Each row was made from one walk, in order. Every step used is in the known rows, and no mark comes twice. Write each row's walk.
Each row is shifted at random along 3 fixed directions that mean nothing.
Known rows
g, w, t, n: [-32, 137, -143, -60, 50, 136, -143, -36, -86, -107, 326, -245, 322, -232, 92, 12, 397, -110, -51, -25, 70, -235, 71, -8, -64, 355, 77, -8, 77, -125, -238, 97, 24, 77, -257, 191, -69, -23, -68, 232, -66, -28, -100, -59, -384, -15, -241, 92, 22, 114]
t, m, n, g, l, u, c: [33, 58, 214, 110, -239, 67, -146, -140, -98, 91, 154, -131, 188, -158, -33, 110, 100, 73, -259, -42, -29, 47, 3, -109, 188, 446, -5, 57, -50, 0, -101, -95, 44, -162, -56, -84, -81, 154, -337, 193, 194, -48, -125, -14, -251, -110, -42, 54, -70, 32]
w, t, c, l, q, m, n: [-257, -89, 292, -177, 239, -151, -142, -229, -33, -12, 133, 39, 218, -197, 12, 115, 129, -36, -151, 122, 225, -526, 47, 37, 0, 167, 185, -104, 89, 162, 166, -62, 101, 29, 101, 126, 85, -176, 114, 78, -38, -87, 51, -27, -31, 307, -156, 178, 99, 152]
z, q, l, u, n: [-207, -92, 63, 224, -277, -177, -82, -73, -239, -48, 22, 60, 93, -161, 255, 174, 19, 11, 110, 52, 223, 92, -178, -344, 189, 304, -6, 82, -9, 55, 96, -151, 152, 92, 103, 19, 38, -88, 53, 45, 423, -281, -116, -43, -176, 125, 263, -15, 373, 364]
c, t, m, z, n, g, l: [-85, 49, 73, -44, -207, -197, -211, -126, -1, 34, 127, 44, 212, -113, 202, -86, 130, 141, -176, 80, -145, -121, -73, -191, 9, 421, 112, -171, 160, -117, 43, 18, 7, -158, -49, -29, 91, -193, -257, 214, 135, -72, 2, 44, -169, 53, 40, -58, -114, 182]
q, l, u, n, g, w, t: [-71, -51, 103, 160, -223, 137, 42, -133, -48, 23, 226, -25, 118, -174, 149, 172, 268, -15, -142, 68, 186, 0, -23, -120, 8, 435, 34, -69, -18, 268, 50, -178, 19, 47, 121, 94, -62, -58, -110, 243, 252, -169, -151, 43, -273, -125, 141, -93, 324, 153]
w, t, c, l: [123, 152, -130, -116, 19, 119, -337, -267, 124, 35, 236, -371, 350, -296, 182, -20, 168, -161, -119, -54, -26, -226, -225, -25, 214, 333, 43, -22, 31, -344, -103, -140, -68, 20, -290, 130, -197, 57, -74, 99, -7, -100, -44, -73, -305, 38, -192, 97, 4, 55]
q, m, z, n, w, t, h, g, l, c: [-259, -131, 105, -45, -62, 0, -173, -105, 13, 59, 79, 89, 61, -73, 196, 156, -67, 166, -210, 119, 11, -70, -146, -101, -16, 316, 324, -72, 63, -33, 23, -8, 2, -149, 202, 75, 146, -38, -243, 215, 233, -234, 7, -17, 15, 240, 298, 46, 165, 663]
q, m, z, n, w, t, h, g, l: [41, 240, 110, 56, -221, 11, -112, -150, 30, 57, 184, -95, 51, -70, 245, 0, 240, -55, -136, -6, -69, 6, 136, -65, -159, 621, 12, -55, 18, -179, 29, 119, -9, 21, 25, 34, 153, -43, -294, 163, -21, -46, -189, -47, -155, 69, -6, -48, -166, 228]
q, l, u, c, t, m: [-30, -273, 653, 150, -284, -58, -117, -307, -4, 274, 5, 86, -51, 79, 25, 228, 96, 127, -69, 31, 265, -9, 173, -233, -58, 460, -310, 99, -134, 157, 204, -255, 131, 52, 29, -206, -70, -69, -12, 153, 208, -42, -149, -96, 75, -207, 160, 85, 280, -317]
w, t, h, m, n: [329, 337, -11, 94, -335, 265, -43, -20, -133, -43, 100, -257, 68, -104, 114, 135, 199, 6, -151, -83, 108, 109, 57, 188, 94, 488, -40, 174, -65, -232, -275, 291, -124, 145, -362, 84, -136, 169, -195, -12, -195, 99, -383, -128, -270, -68, -253, 100, -377, -55]
g, n, w, t: [29, -6, -71, 86, -170, 204, -40, 87, -3, -88, 212, -144, 201, -147, 142, 151, 229, -8, -122, 87, 118, 170, -82, -154, 41, 406, 36, -141, -76, 31, -58, 92, -167, -57, -52, 104, -76, 67, -25, 173, 127, -182, -265, 3, -206, -155, 50, -87, 152, 86]
c, l, z, q, m, n: [-77, 123, 308, -2, -37, -203, -53, -58, 4, 105, 96, -62, 184, -107, 96, 129, 117, -213, -163, -25, 262, -192, 115, -145, 77, 327, -17, 9, -70, 125, 68, 162, -26, 47, 9, -4, 85, -135, 59, -60, -87, 3, -225, -57, -97, 204, -63, 137, -48, -148]
g, l, z, n, m: [-183, -70, 152, 91, -222, -256, -8, 112, -5, -155, -43, 138, 53, 4, 221, 89, -98, 142, -153, 59, 146, 158, -143, -294, 190, 411, 103, 122, -12, 102, -27, 83, -47, -63, 2, -10, 77, -89, -207, -63, 154, -161, -155, 3, -44, 159, 278, -71, -80, 171]
g, w, t, h: [27, 38, 167, 42, -272, 368, 61, -134, -34, 28, 171, -46, 0, -111, 229, 99, 309, 9, -83, 49, 129, 146, 68, 3, -105, 353, -87, 66, -76, 10, -70, 24, -4, 85, 18, 108, -161, 53, -15, 233, 100, -58, -177, -37, -156, -113, 157, 42, 131, -74]
z, q, m, n: [-186, -94, 395, -6, -44, -160, -54, 71, -173, 40, -67, 205, 80, -60, 51, 128, 66, 6, -124, 161, 292, -5, 158, -208, 16, 155, 37, 32, -9, 196, 157, 127, 49, -27, 111, -46, 119, -185, 54, 72, 118, -66, -171, 5, 39, 220, 207, 114, 119, 92]
u, n, g, l, c, w, t, h, m: [12, 169, 148, 89, -177, 31, -188, -252, 65, 20, 290, -178, 218, -105, 111, 94, 136, 20, -121, -84, -115, -256, 58, 208, -37, 510, 91, 73, 37, -272, -166, -61, 73, -24, -95, 118, 68, 101, -347, 183, -104, -25, -147, -84, -165, -46, -231, 24, -125, 259]
w, t, m, z, n, g, l, u: [-194, -80, 60, -79, 75, -180, -104, -261, -7, 23, 251, 98, 202, -138, 196, -94, 58, 191, -150, 66, -119, -231, -75, -153, -31, 258, 151, -262, 165, 231, 44, -205, 91, -21, 216, 13, 115, -234, -171, 177, 340, -136, 23, 65, -137, 166, 132, -26, 205, 315]
q, m, n, w: [34, 125, 80, 142, -147, -34, 21, 248, -23, -44, -4, -177, 146, -52, 66, 225, 104, -48, -167, -10, 212, 104, 69, -140, 20, 442, 50, -89, 85, 110, 85, 246, -117, -148, -73, 5, -102, 21, -2, 83, 37, -52, -291, 13, -221, -54, -93, -23, -103, -22]
t, h, g, l: [-145, -7, 310, -41, -180, -87, -81, -223, -55, 70, -66, 314, -35, -33, 188, -6, 118, 205, -23, 207, -179, 25, -46, -33, -184, 156, 50, -97, 15, -32, 130, -140, 134, -14, 322, 46, 137, -146, -244, 333, 194, -205, 47, -39, 164, 128, 322, -40, 267, 417]
h, g, w, t, m: [72, 16, 220, 145, -175, 221, -157, -39, -7, 124, 29, -177, 124, -43, 26, 110, 334, 37, -60, 5, 56, 83, 46, -17, -35, 535, -72, 66, -48, -76, -153, 39, 3, -13, -295, 4, -234, 60, -210, 202, 195, -9, -68, -125, -262, -100, 45, 54, -67, 155]
q, l, c, w, t, m: [-88, -287, 81, -33, -107, 106, -358, -30, -35, -53, -66, -32, 243, -180, 213, 94, 55, 257, -79, 181, 166, 109, -491, -142, 220, 341, 128, 106, 156, -60, 158, -150, 4, -188, -260, 95, -309, -72, 39, 172, 546, -166, 158, -109, -149, 120, 375, 61, 276, 644]
t, c, l, q: [-148, -4, 535, 253, -238, 91, 56, -348, 47, 188, -16, 15, -57, -29, -35, 285, 101, -71, -95, 38, 209, -50, -11, -127, 70, 220, -247, 155, -172, 92, -61, -261, 228, 55, 110, 36, -150, 53, 74, 16, 109, -167, -249, -94, 17, -44, 208, 143, 157, -360]
w, t, m, z, n, g, l, u, c: [-151, -34, 105, -97, 90, -142, -251, -290, 6, 134, 420, -99, 306, -223, 47, -53, 134, -59, -239, -96, -129, -385, 95, -77, -26, 397, 135, -134, 12, -35, -61, -197, 135, -55, 56, -76, 171, -8, -348, 241, 84, -70, -1, 80, -201, 60, -157, 26, 1, 124]
n, m, z, q, l, u, c, w, t, g: [15, 112, 107, -37, 231, 39, -347, -313, 101, 28, 338, -270, 384, -317, 100, -88, 238, -201, -271, -45, 113, -408, -90, 106, -91, 297, 40, -141, 106, -62, 62, -320, 158, 57, -70, 75, 16, -36, -96, 164, 220, -12, 22, 19, -244, 174, -186, 1, -20, 147]
z, m, n, w, t, c, l, u: [2, 31, 98, -51, 64, 73, -178, -226, 79, 64, 344, -285, 342, -157, 150, 78, 116, -5, -203, -66, 65, -132, -61, -180, 126, 321, 72, -152, 116, 117, 27, -110, -12, 40, 49, 81, -49, -39, 24, 70, 167, -138, -196, -14, -248, 129, -105, 153, 230, 49]
q, m, z, n, g, l: [-58, 179, 60, 48, -248, -201, -75, -1, 5, -15, 59, 17, 115, -106, 199, -48, 72, 13, -198, 45, -68, 57, 6, -239, 97, 485, 68, -22, 111, -71, 43, 48, -48, -164, -32, -50, 96, -136, -331, 133, 121, -41, -115, 66, -176, 36, 109, -108, -214, 203]
c, w, t, g, l, q, m, z: [-230, -76, 526, 70, -112, -17, 61, -278, 35, 172, -25, 197, 20, -83, 110, 124, 157, -41, -202, 204, 196, -39, 71, -145, -130, 224, -141, -43, -22, 368, 181, -223, 92, 12, 168, -60, 6, -159, 103, 92, 246, -26, -46, -41, 209, 153, 294, 86, 111, 37]
m, q, l, u: [82, 102, -48, 119, -60, -19, 62, -200, -82, -6, 74, -133, 17, -137, 196, 165, 93, -25, -85, -25, 219, 62, -191, -140, 139, 230, -130, -19, -11, 200, 141, -247, 29, 135, 109, 9, -125, -90, 18, 6, 348, -88, -200, -39, -108, 27, 48, -50, 275, 29]
z, q, m, n, w, t, c: [-45, 79, -222, -197, 359, 38, -477, -114, -41, -112, 377, -420, 424, -343, 61, -46, 252, -286, -198, -79, 94, -460, 8, 8, 7, 299, 260, -135, 115, -243, 10, 41, 36, -84, -248, 154, 8, 9, -97, 163, 16, -89, 14, 27, -407, 211, -356, 96, -92, 341]
u, l, z, n, g, w: [-267, -67, 256, 150, -443, -103, 8, 146, -34, 36, 3, 87, 123, -67, 147, 191, 196, 34, -231, 72, 102, 115, -113, -228, -30, 361, 182, -117, 22, 228, 21, 26, 82, -161, 132, 9, -30, -116, -217, 256, 309, -263, -48, 119, -255, 27, 460, -67, 163, 292]
c, w, t, h, g, l, z: [-154, 157, 96, -159, 141, -236, -95, -403, 203, 153, 371, -25, 257, -183, 215, -32, 259, -205, -82, -87, -177, -485, -67, 128, -239, 275, 58, -226, -45, 81, 8, -106, 27, 116, 187, 176, 168, -125, -152, 174, -126, -83, 112, -111, 43, 150, -164, 12, 151, 137]
g, w, t, n, m, q, l: [-20, 64, -108, -142, 173, -78, -194, -153, -72, -241, 229, -154, 216, -262, 169, 46, 314, -117, -188, 48, 206, -382, -112, 54, -50, 300, 143, -93, 133, -7, 288, -127, 177, 62, 14, 131, 30, -240, -105, 212, 64, -60, -21, 64, -259, 174, -288, -100, 88, 262]
g, l, u, n, w: [-290, -164, 80, 172, -224, -156, 7, 66, -118, -70, 43, 112, 181, -87, 208, 203, 26, 141, 16, 121, 31, 115, -109, -340, -5, 254, 135, -231, 87, 232, 125, -86, 93, -139, 301, 28, 53, -62, 32, 206, 361, -370, -114, 37, -101, 37, 217, -81, 455, 351]
l, u, n, w: [-311, -246, 413, 330, -350, -133, 159, 63, -85, 107, -22, 280, -13, 42, 115, 362, -27, 144, 44, 84, 174, 157, 121, -328, -134, 230, -59, -160, -23, 432, 121, -62, 179, -39, 411, -42, 49, -61, 114, 187, 284, -333, -285, 40, 2, -132, 327, -41, 486, -65]
z, q, l, c, w, t, m, n: [-154, -264, 414, -62, -105, 46, -268, -101, -118, 80, 104, 168, 172, -164, 100, 174, 117, 126, -179, 142, 279, -102, -98, -115, 15, 197, 53, 20, 37, 163, 171, 26, 206, -40, 47, 78, -5, -204, 43, 168, 217, -148, -52, -54, -103, 128, 222, 172, 310, 172]
h, w, t, g, n, m: [-22, -51, 548, 270, -319, 90, 51, 39, 45, -54, -28, 81, -16, 71, -35, 236, 112, 197, -193, 166, 218, 160, 244, -78, -111, 374, -141, -16, -117, 208, -76, 72, 13, 29, 150, -72, 30, -21, -183, 170, 118, -129, -251, 4, -32, -162, 161, -24, -59, -136]
n, m, q, l: [114, 24, 111, 141, -290, 13, -20, -41, -120, -126, -180, 54, -107, -93, 193, 204, 53, 49, -177, 122, 323, 257, -236, -129, 178, 320, -107, 164, -38, 64, 327, -127, 77, 3, -3, -29, -155, -110, -81, 35, 284, -82, -243, 14, -62, 14, 182, -140, 50, 68]
c, t, n, g: [-172, -46, 127, 8, -64, -171, -166, -99, -66, 7, 8, 190, 191, -99, 24, 38, 71, 282, -82, 164, -14, -336, -107, 46, -104, 184, 187, -176, 256, 26, 56, -28, 65, -129, 7, 117, -30, -178, 15, 339, 154, -68, -5, 65, -156, 10, 70, -15, 35, 155]
z, q, l, c, t: [-211, -300, 210, -68, 89, -149, -159, -296, 2, 163, 98, 96, 98, -43, 117, 177, -23, 20, -137, 134, 276, -227, -163, -222, 28, 80, 78, -48, -77, 56, 190, -313, 11, 16, 194, 5, 111, -150, 53, 146, 206, -213, -60, -37, 226, 110, 224, 59, 592, 127]
l, q, m, z, n: [-358, -116, 374, 108, -152, -310, 71, 28, -57, 124, -29, 238, -43, 9, 149, 173, -10, -4, -53, 66, 244, -76, 149, -302, -71, 267, -9, 27, 22, 190, 28, 81, 104, 66, 127, -106, 179, -212, 53, 8, 121, -100, -151, 45, 98, 214, 331, 66, -18, 13]
q, l, u, c, t: [13, -116, 71, 3, -47, -62, -137, -284, -35, 137, 181, -173, 208, -125, 105, 145, 109, -13, -150, 33, 190, -104, -139, -196, 127, 341, -24, -37, -74, 3, 93, -307, -152, 45, -29, -69, -34, 51, 15, 135, 182, -97, -92, -52, 55, -27, -11, 27, 348, 2]

Write each row's walk
[-215, -262, 526, 225, -619, -76, -89, -40, -68, 239, -170, 386, -112, 70, 100, 251, -126, 335, -243, 135, 158, 161, -64, -209, 8, 392, 53, 26, 12, 146, 90, 17, 167, -158, 57, -116, -34, -122, -170, 152, 322, -174, -191, 68, -97, -77, 580, 47, 23, 35]
u, l, c, t, m, z, n, g
[-249, -185, 396, 4, 67, -236, -220, -218, 51, 167, 305, -44, 376, -214, 86, 123, 96, -118, -273, 48, 85, -223, -123, -225, -14, 176, 4, -115, 81, 233, 201, -331, 159, -79, 257, -86, 95, -115, -17, 263, 321, -137, -19, 96, 84, 186, 202, 46, 368, 128]
n, m, z, q, l, u, c, w
[-140, 147, 56, 145, -168, -58, -57, 14, -58, -10, 241, -236, 298, -175, 106, 164, 333, -90, -163, -58, 39, -106, -3, -142, 45, 440, 148, -132, 168, 103, 79, -14, 93, -109, 63, 33, -4, -92, -208, 301, 265, -96, -32, 104, -382, 43, -148, -68, 14, 305]
z, m, q, l, u, n, g, w
[-247, 11, 247, -137, 277, -287, -223, -341, 27, 141, 406, -1, 313, -147, 9, -98, 315, -287, -226, -45, 0, -612, 216, -7, -350, 151, 126, -242, -121, 129, 66, -17, 285, 48, 279, 30, 325, -267, -164, 172, -59, -147, -75, 54, -117, 276, -91, 76, 200, 39]
h, w, t, m, n, g, l, z, q
[-101, 22, 274, 173, -388, 161, -229, -184, -126, 99, 202, 10, 225, -211, 110, 81, 254, -143, -279, 74, 162, 208, -150, -293, 128, 385, -81, 206, -216, 22, -76, -24, 103, -138, -63, 61, -12, 45, -70, 101, 259, -148, -300, -49, -211, 67, 446, 77, 133, 64]
u, c, w, t, n, g, l, z, q
[198, 12, 231, 359, -698, 481, -132, -76, -152, 135, -356, -34, -147, -54, 191, 289, -10, 198, -238, 197, 435, 637, -389, -263, 292, 322, -189, 249, -135, -84, -77, -77, -123, -52, -288, -47, -376, 149, 73, -9, 578, -112, -265, -156, -103, -63, 626, 82, 14, 103]
m, z, q, l, c, t, g
[-15, 127, 176, 111, -38, 66, -177, -161, -43, 99, 318, -165, 268, -170, 73, 14, 241, -261, -241, -39, 135, -75, 99, -144, -14, 352, -128, 98, -61, -51, -155, 66, 117, 62, -173, 3, 20, -18, -52, 41, 21, 53, -375, -2, -201, 97, -13, 122, -145, -219]
c, w, t, n, m, z, q
[-156, -157, 302, 263, -393, -24, -65, -161, -176, 38, -71, 309, -28, -119, 118, 227, 27, 294, -43, 141, 167, -13, -116, -51, 46, 363, 22, -25, 76, 263, 235, -140, 246, -62, 155, 37, -86, -146, -14, 194, 430, -167, -105, 38, -257, -55, 252, -81, 146, 188]
w, t, m, q, l, u, n, g
[7, 172, -66, 130, -151, -96, -182, 38, 22, 96, 168, -188, 229, -122, 74, 3, 157, 12, -193, -87, -44, -222, 21, 29, -111, 491, 160, -114, 166, -167, -170, 239, 20, -62, -220, -18, -38, -69, -233, 181, 76, -17, -142, 106, -430, 23, -31, -16, -390, 116]
h, w, t, m, z, n, g
[-2, 56, 177, 52, -92, 147, -153, -114, 17, 51, 42, -265, 196, -108, 56, 246, 313, -2, -242, 77, 190, -170, -72, 26, -86, 199, 92, -199, 50, 15, -27, -179, 11, -37, 1, 16, -73, -44, -129, 288, 221, -105, 50, -39, -88, 65, -66, 16, 155, 276]
h, m, q, l, c, t, g, w
[21, 170, 262, 41, -207, 222, -112, -221, 65, 203, 262, -189, 207, -137, 76, 175, 352, -208, -329, -105, 120, -3, 77, -85, 62, 376, -65, 36, -124, 97, 27, 69, 55, -34, -90, 17, -79, -8, -118, 89, 8, 30, -258, -2, -223, 43, -132, 127, -148, -219]
n, g, w, t, c, l, z, m, q
[-372, -187, 718, 224, -423, -132, 55, -207, -94, 194, 90, 323, -67, -9, 115, 286, 187, 81, -159, 154, 108, -161, 217, -153, -350, 185, 2, -221, 43, 482, 218, -186, 389, 30, 642, -99, 202, -296, -109, 466, 349, -242, -119, 202, -13, 54, 495, -55, 402, 180]
t, h, m, z, q, l, u, n, g, w
[-75, -102, 437, 134, -416, 219, -158, -151, -51, 199, 138, 65, -27, -95, 47, 245, 192, 11, -275, 56, 130, 31, 215, -136, -116, 302, -62, 9, -77, 169, -145, -3, 128, 28, 13, -64, -11, -42, -265, 291, 102, -132, -201, 80, -152, -113, 330, 90, -1, -7]
h, m, z, n, g, w, t, c
[78, 95, -178, -120, -36, 133, -372, -111, -20, -95, 275, -353, 243, -278, 198, 65, 205, -220, -241, -123, 181, -101, -180, -95, 116, 437, 135, 35, 40, -121, 110, 82, -17, -3, -295, 145, -117, 15, -124, 86, 71, -114, -76, -12, -394, 85, -160, 63, -89, 297]
q, l, z, m, n, w, t, c
[-131, 87, -266, -220, 66, -97, -300, -184, 28, -88, 228, -249, 310, -213, 312, -59, 24, 143, -165, 27, -72, -401, -300, 46, 105, 398, 405, -153, 304, -356, 0, 71, -185, -168, -139, 138, 10, -45, -66, 193, 151, -16, 202, -6, -202, 297, -153, 55, -200, 552]
q, m, z, n, g, l, c, t, h
[-239, -52, 385, -48, 73, -56, -172, -379, 114, 256, 377, -66, 234, -168, 101, 80, 295, -409, -187, -57, 153, -370, 114, -200, -144, 126, -75, -110, -245, 161, -18, -176, 209, 119, 242, 33, 147, -145, 9, 130, 5, -193, -161, 7, -60, 170, 150, 130, 379, -212]
g, w, t, c, l, z, q
[-29, 49, 302, 84, -95, -1, -129, -251, 32, 174, 358, -131, 167, -101, 25, 93, 163, -136, -280, -115, 12, -167, 300, -103, -170, 411, -42, -113, -135, 41, -116, -213, 152, 59, 148, -135, 238, 79, -351, 172, -14, -108, -276, 44, -84, -45, -101, 10, 63, -79]
h, m, z, n, w, t, g, l, u, c
[-186, 159, -75, -93, -6, -199, -175, -89, -81, -15, 175, -25, 330, -194, 163, -1, 211, -107, -137, -56, -80, -164, -101, -77, 96, 261, 214, -56, 39, -74, 123, 97, 88, -119, -63, 53, 124, -101, -164, 81, 68, -43, -2, 11, -145, 287, -276, 21, -168, 316]
u, n, g, l, z, m, q
[-347, 60, 150, 1, 85, -379, -4, -224, -7, 60, 76, 65, 145, -151, 73, 50, 74, -148, -108, 50, -24, -453, 47, -40, -69, 288, 142, -145, 99, 124, 136, -118, 116, -51, 125, -41, 134, -153, -90, 132, 82, -25, 87, 58, 13, 236, -127, -5, -150, 265]
u, n, g, l, q, m, z
[-307, -169, -34, -365, 302, -186, -201, -109, 19, -83, 303, 78, 383, -265, 185, -71, 282, -28, -259, 143, 43, -488, -212, 13, -147, 125, 489, -340, 203, 274, 325, -121, 34, -40, 225, 179, 158, -338, -89, 373, 192, -186, 228, 176, -112, 361, 40, -67, 363, 688]
q, l, z, m, n, g, w, t
[-4, 186, -169, -95, -68, 24, -106, -96, 25, -107, 116, -107, 238, -248, 247, -3, 191, -90, -203, 8, 35, -95, -279, -5, 8, 262, 166, -212, -24, 90, -15, 35, -80, -33, -50, 177, -51, -30, -78, 47, 95, -155, 17, -75, -221, 141, -68, -39, 1, 264]
m, n, w, t, g, l, z
[-129, 20, -64, -264, 224, -213, -276, -157, -28, -99, 232, -6, 404, -226, 65, -177, 246, 103, -223, 142, -222, -475, -50, 96, -183, 186, 378, -352, 219, -39, 137, -26, 101, -159, 132, 96, 150, -250, -292, 364, 66, -159, 175, 94, -200, 218, -186, -29, 107, 530]
h, w, t, m, n, g, l
[-143, -59, 59, -77, 32, -37, -212, -175, 116, 118, 367, -41, 375, -200, 140, 56, 97, 17, -283, 42, -63, -246, -131, -28, 11, 290, 218, -122, 92, 13, -116, -111, -35, -89, -8, 103, 123, -70, -229, 193, 47, -113, -68, 7, -35, 102, 50, 46, 151, 325]
h, m, z, n, g, l, c, w, t
[95, -14, 435, 256, -477, 129, -31, -211, -148, 59, -8, 155, -239, -35, 186, 165, 122, -132, -211, 85, 452, 314, 80, -305, 3, 449, -356, 337, -218, 124, 222, -88, 236, 202, 31, -87, -11, -156, -63, 12, 185, -58, -543, 12, -101, -82, 452, -24, 118, -256]
w, t, n, m, z, q, l
